Below is a small trained network, with its code and all its weights. Each question gives an input and a class and asks what happens when units are switched off, that is, made to give their printed mean instead of their output.

import numpy as np


def w(rows, s, z=0):
    codes = np.array(rows[::2]) - 128.0
    scale = np.full(codes.shape[1], s)
    scale[-1] = z or s
    return codes * scale


def f(y):
    return np.maximum(y, 0)


def log_softmax(a):
    a = a - a.max(-1, keepdims=True)
    return a - np.log(np.exp(a).sum(-1, keepdims=True))


def net(x, mask):
    res = np.array(x, float).reshape(1, 5) / 4 @ E
    y = f(res @ A[0][:, :-1].T + A[0][:, -1])
    res = res + np.where(mask, y, B[0][:, -1]) @ B[0][:, :-1]
    return log_softmax(res[-1] @ U[:, :-1].T + U[:, -1])


A, B = {}, {}
E = w([
[180,165,208,113,149,138,59,175,62,120,40],'x0',
[129,128,129,128,128,128,128,127,127,128,128],'x1',
[6,151,198,138,160,121,147,51,88,136,115],'x2',
[134,200,153,65,83,35,182,159,167,144,147],'x3',
[129,135,125,125,128,132,131,125,126,130,124],'x4',
],0.014)
A[0] = w([
[79,190,114,99,120,57,217,83,148,133,177,109],'n1',
[170,83,7,142,114,113,183,118,172,124,219,206],'n2',
[62,159,246,138,139,121,113,88,80,125,109,33],'n3',
[47,107,116,147,133,105,143,93,146,110,174,157],'n4',
[129,74,109,150,142,215,95,98,104,136,122,250],'n5',
[23,103,105,131,131,127,191,58,146,141,190,127],'n6',
[253,109,149,129,123,118,86,174,119,124,122,109],'n7',
[143,197,161,89,117,37,173,150,150,128,147,139],'n8',
[131,102,62,129,127,140,155,123,158,133,157,167],'n9',
],0.019,0.011)
B[0] = w([
[107,255,140,155,156,137,117,95,129,113,165,225],'n1',
[53,108,168,49,139,160,77,99,126,143,71,251],'n2',
[32,97,147,67,138,151,109,88,144,137,104,212],'n3',
[141,106,99,165,115,102,168,136,109,124,153,212],'n4',
[159,99,120,181,140,212,114,120,105,109,125,228],'n5',
[182,85,96,193,106,90,175,162,111,131,164,252],'n6',
[194,163,109,157,123,131,147,172,135,101,147,209],'n7',
[137,96,125,55,100,61,148,165,140,155,117,208],'n8',
[76,99,140,109,135,137,123,109,159,123,125,189],'n9',
],0.023,0.035)
U = w([
[67,1,125,134,171,237,54,38,101,121,30,157],'0',
[51,141,177,15,123,83,93,89,175,184,53,163],'1',
[234,100,78,171,144,216,77,182,132,59,65,176],'2',
[215,176,109,71,82,68,136,232,190,122,84,148],'3',
[134,20,34,242,123,167,178,93,66,99,145,96],'4',
[107,173,84,140,93,33,208,122,132,152,179,2],'5',
],0.0078,0.0041)

Each question gives the input, the list of numbers given to net, and the class t.
The units are the neurons (one row each of A and B). Each row of codes is followed by its name. A weight is (code - 128) times the scale printed after its matrix; where a second scale follows, it is the last column's (A, B and U).
mask holds one flag per neuron, in row order. A switched-off neuron (its flag False) gives its mean, the last column of its row in B, instead of its output. The means were averaged over made-up inputs and are rounded, as every weight is.
A unit's drop is (log p(t) with every unit on - log p(t) with that unit switched off) / (log p(t) with every unit on - log p(t) with every unit switched off).
The circuit of an input: a set's keep is (log p(t) with only the set's units on - log p(t) with every unit switched off) / (log p(t) with every unit on - log p(t) with every unit switched off). Starting from all 9 units, units are removed one at a time, each time the one whose removal leaves the highest keep (on an exact tie, the one counted first), for as long as the keep stays at least 0.8.
units of the circuit, in order: the units of the circuit, biggest drop first
unit that matters most: the unit with the biggest drop
k most important neurons: the k neurons with the biggest drops, biggest first
drop when u is switched off: that unit's drop, to one decimal
input [1,4,-7,-1,0], class 2: units of the circuit, in order	n7
input [0,-3,8,0,1], class 4: 3 most important neurons	n2, n6, n8
input [2,-4,-1,2,6], class 3: units of the circuit, in order	n5, n3
input [-1,3,1,-5,-5], class 4: 2 most important neurons	n2, n3
input [-8,-4,-6,0,-1], class 0: 2 most important neurons	n2, n8
input [1,4,0,1,0], class 3: 2 most important neurons	n2, n3
input [-1,7,8,1,1], class 5: 2 most important neurons	n5, n1
input [0,7,-8,2,2], class 1: 3 most important neurons	n2, n6, n5
input [-7,-7,0,1,-1], class 1: 2 most important neurons	n2, n5
input [1,4,3,5,-1], class 1: 4 most important neurons	n6, n7, n3, n4
input [-4,-5,1,5,7], class 5: 2 most important neurons	n6, n3
input [1,2,-1,1,8], class 3: 2 most important neurons	n2, n5
input [-6,6,-2,0,7], class 0: 2 most important neurons	n2, n8
input [-6,4,6,4,-7], class 5: unit that matters most	n1
input [7,-6,-4,2,-3], class 3: drop when n5 is switched off	0.4
input [0,2,4,4,-7], class 5: drop when n2 is switched off	2.9
input [3,4,-8,-8,6], class 2: drop when n7 is switched off	0.8
input [-2,2,3,2,-4], class 5: drop when n5 is switched off	0.2
